Below is a small trained network, with its code and all its weights. Each question gives an input and a target symbol and asks what happens when units are switched off, that is, made to give their printed mean instead of their output.

import numpy as np


def w(rows, s, z=0):
    codes = np.array(rows[::2]) - 128.0
    scale = np.full(codes.shape[1], s)
    scale[-1] = z or s
    return codes * scale


def norm(h):
    return h / np.sqrt((h * h).mean(-1, keepdims=True) + 1e-5)


def f(y):
    return np.maximum(y, 0)


def softmax(a):
    e = np.exp(a - a.max(-1, keepdims=True))
    return e / e.sum(-1, keepdims=True)


def log_softmax(a):
    a = a - a.max(-1, keepdims=True)
    return a - np.log(np.exp(a).sum(-1, keepdims=True))


def net(x, mask):
    ids = ['ΘΦαβγδζηλμξπσψ'.index(c) for c in x.split()]
    T = len(ids)
    res = E[ids] + P[:T]
    u = 0
    for l in range(3):
        q, k, v = (norm(res) @ M[l].T for M in (Q, K, V))
        z = softmax(np.where(np.tri(T) > 0, q @ k.T / 3**0.5, -1e9)) @ v
        res = res + np.where(mask[u], z, O[l][:, -1]) @ O[l][:, :-1]
        u += 1
        y = f(norm(res) @ A[l][:, :-1].T + A[l][:, -1])
        res = res + np.where(mask[u : u + 4], y, B[l][:, -1]) @ B[l][:, :-1]
        u += 4
    return log_softmax(norm(res)[-1] @ U[:, :-1].T + U[:, -1])


Q, K, V, O, A, B = {}, {}, {}, {}, {}, {}
E = w([
[179,175,208,180],'Θ',
[181,104,135,227],'Φ',
[71,113,146,67],'α',
[145,72,48,102],'β',
[83,124,130,198],'γ',
[123,154,192,119],'δ',
[184,122,82,211],'ζ',
[73,126,128,80],'η',
[136,84,63,209],'λ',
[70,160,62,181],'μ',
[111,157,105,73],'ξ',
[109,231,130,250],'π',
[141,158,180,93],'σ',
[107,182,128,138],'ψ',
],0.012)
P = w([
[169,90,146,69],'0',
[105,254,140,169],'1',
[97,219,156,170],'2',
[82,168,189,190],'3',
[101,194,166,177],'4',
[82,167,169,174],'5',
[79,149,165,171],'6',
[69,122,170,154],'7',
[79,120,168,185],'8',
],0.0045)
Q[0] = w([
[182,140,159,189],'0.h0',
[253,173,59,203],'0.h0',
[166,58,113,149],'0.h0',
],0.0034)
K[0] = w([
[142,158,178,46],'0.h0',
[33,160,120,81],'0.h0',
[74,255,73,122],'0.h0',
],0.0032)
V[0] = w([
[174,255,85,118],'0.h0',
[12,86,66,185],'0.h0',
[176,20,84,111],'0.h0',
],0.0046)
O[0] = w([
[95,14,88,188,222],'0.h0',
[144,149,254,170,228],'0.h0',
[212,172,131,181,9],'0.h0',
],0.006,0.0015)
A[0] = w([
[22,253,114,161,255],'0.n0',
[151,158,106,29,8],'0.n1',
[35,198,121,199,188],'0.n2',
[67,195,27,153,163],'0.n3',
],0.0054,0.0031)
B[0] = w([
[77,97,209,112,255],'0.n0',
[52,168,126,164,132],'0.n1',
[116,3,173,141,228],'0.n2',
[45,120,122,207,187],'0.n3',
],0.0055,0.0071)
Q[1] = w([
[104,137,63,185],'1.h0',
[111,45,110,128],'1.h0',
[149,2,194,156],'1.h0',
],0.0047)
K[1] = w([
[137,197,94,26],'1.h0',
[125,160,219,92],'1.h0',
[2,46,180,69],'1.h0',
],0.0049)
V[1] = w([
[70,43,3,151],'1.h0',
[58,52,178,105],'1.h0',
[152,116,33,89],'1.h0',
],0.0048)
O[1] = w([
[62,52,20,127,155],'1.h0',
[43,190,109,178,252],'1.h0',
[2,23,176,74,42],'1.h0',
],0.0055,0.0039)
A[1] = w([
[134,138,144,125,4],'1.n0',
[162,96,1,97,107],'1.n1',
[159,215,125,95,97],'1.n2',
[144,103,244,179,4],'1.n3',
],0.0073,0.0029)
B[1] = w([
[108,104,127,150,128],'1.n0',
[67,214,116,139,206],'1.n1',
[127,219,94,37,136],'1.n2',
[29,253,39,183,254],'1.n3',
],0.0045,0.0037)
Q[2] = w([
[48,124,155,192],'2.h0',
[134,96,126,82],'2.h0',
[247,88,130,72],'2.h0',
],0.012)
K[2] = w([
[243,91,112,1],'2.h0',
[112,156,126,148],'2.h0',
[34,197,111,250],'2.h0',
],0.009)
V[2] = w([
[105,190,124,254],'2.h0',
[80,253,100,76],'2.h0',
[230,177,111,115],'2.h0',
],0.0066)
O[2] = w([
[102,178,69,254,71],'2.h0',
[69,254,67,74,251],'2.h0',
[232,112,18,67,71],'2.h0',
],0.006,0.0026)
A[2] = w([
[174,94,153,196,135],'2.n0',
[73,153,146,185,254],'2.n1',
[166,49,170,2,123],'2.n2',
[94,37,98,96,168],'2.n3',
],0.0084,0.0039)
B[2] = w([
[234,98,216,3,149],'2.n0',
[245,109,78,32,254],'2.n1',
[200,211,80,23,149],'2.n2',
[212,7,143,38,163],'2.n3',
],0.0048,0.01)
U = w([
[175,224,167,159,168],'Θ',
[206,123,134,179,126],'Φ',
[142,104,196,36,251],'α',
[155,126,2,79,210],'β',
[90,111,142,185,127],'γ',
[111,188,140,87,83],'δ',
[200,94,105,162,154],'ζ',
[75,110,156,51,79],'η',
[165,68,112,162,96],'λ',
[44,51,126,183,69],'μ',
[97,147,114,82,76],'ξ',
[95,149,152,226,91],'π',
[105,206,131,79,90],'σ',
[71,101,158,126,141],'ψ',
],0.012,0.0028)

Each question gives the input, a string of symbols that net reads in full, and the target symbol t.
The units are the heads (3 rows each of Q, K, V and O) and the neurons (one row each of A and B). Each row of codes is followed by its name. A weight is (code - 128) times the scale printed after its matrix; where a second scale follows, it is the last column's (O, A, B and U).
mask holds one flag per unit, layer by layer, with each layer's heads first. A switched-off unit (its flag False) gives its mean, the last column of its rows in O or B, instead of its output. The means were averaged over made-up inputs and are rounded, as every weight is.
A unit's drop is (log p(t) with every unit on - log p(t) with that unit switched off) / (log p(t) with every unit on - log p(t) with every unit switched off).
The circuit of an input: a set's keep is (log p(t) with only the set's units on - log p(t) with every unit switched off) / (log p(t) with every unit on - log p(t) with every unit switched off). Starting from the 12 units with the biggest drops (on a tie, the unit counted first), units are removed one at a time, each time the one whose removal leaves the highest keep (on an exact tie, the one counted first), for as long as the keep stays at least 0.8.
circuit, biggest first: the units of the circuit, biggest drop first
most important unit: the unit with the biggest drop
top k neurons: the k neurons with the biggest drops, biggest first
top k neurons in layer l: the k neurons of layer l with the biggest drops, biggest first
drop when u is switched off: that unit's drop, to one decimal
input β Φ η, target α: most important unit : 1.h0
input Θ Θ ζ ζ, target β: circuit, biggest first : [0.h0; 0.n0]
input ψ ζ β η, target μ: circuit, biggest first : [2.h0; 0.h0]
input β Φ Θ, target α: circuit, biggest first : [1.h0; 2.h0; 0.h0; 0.n3]
input β γ β ψ σ β β, target α: top 2 neurons : [1.n3; 2.n3]
input β Θ α α η Φ, target α: top 2 neurons : [2.n0; 0.n3]
input β μ γ β δ ψ, target α: circuit, biggest first : [2.h0; 0.h0; 0.n3]
input β π γ η β, target α: circuit, biggest first : [1.h0; 2.h0; 0.h0]
input Θ α σ α Φ, target β: top 2 neurons in layer 0 : [0.n2; 0.n0]
input ψ σ η β, target μ: top 2 neurons : [1.n3; 2.n2]
input β β μ γ ξ μ ζ, target α: top 3 neurons : [2.n0; 1.n3; 0.n3]
input Θ η μ λ ψ ξ ξ ψ, target β: top 2 neurons : [0.n2; 2.n1]
input Θ π ψ ξ Θ σ η η, target β: top 2 neurons : [0.n2; 0.n0]
input Θ μ σ, target β: top neuron in layer 0 : [0.n2]
input β α Φ β Θ, target α: top 3 neurons : [0.n3; 2.n0; 1.n3]
input Θ ψ γ, target β: drop when 2.h0 is switched off : 0.9
input Θ ζ η ξ σ ξ, target β: drop when 0.h0 is switched off : 0.3
input Θ γ ζ μ α, target β: drop when 2.h0 is switched off : 0.9
input γ λ β η μ α Θ ξ Φ, target Θ: top 2 neurons in layer 0 : [0.n2; 0.n3]
input Θ π η ψ ψ α ψ, target β: top neuron in layer 0 : [0.n2]
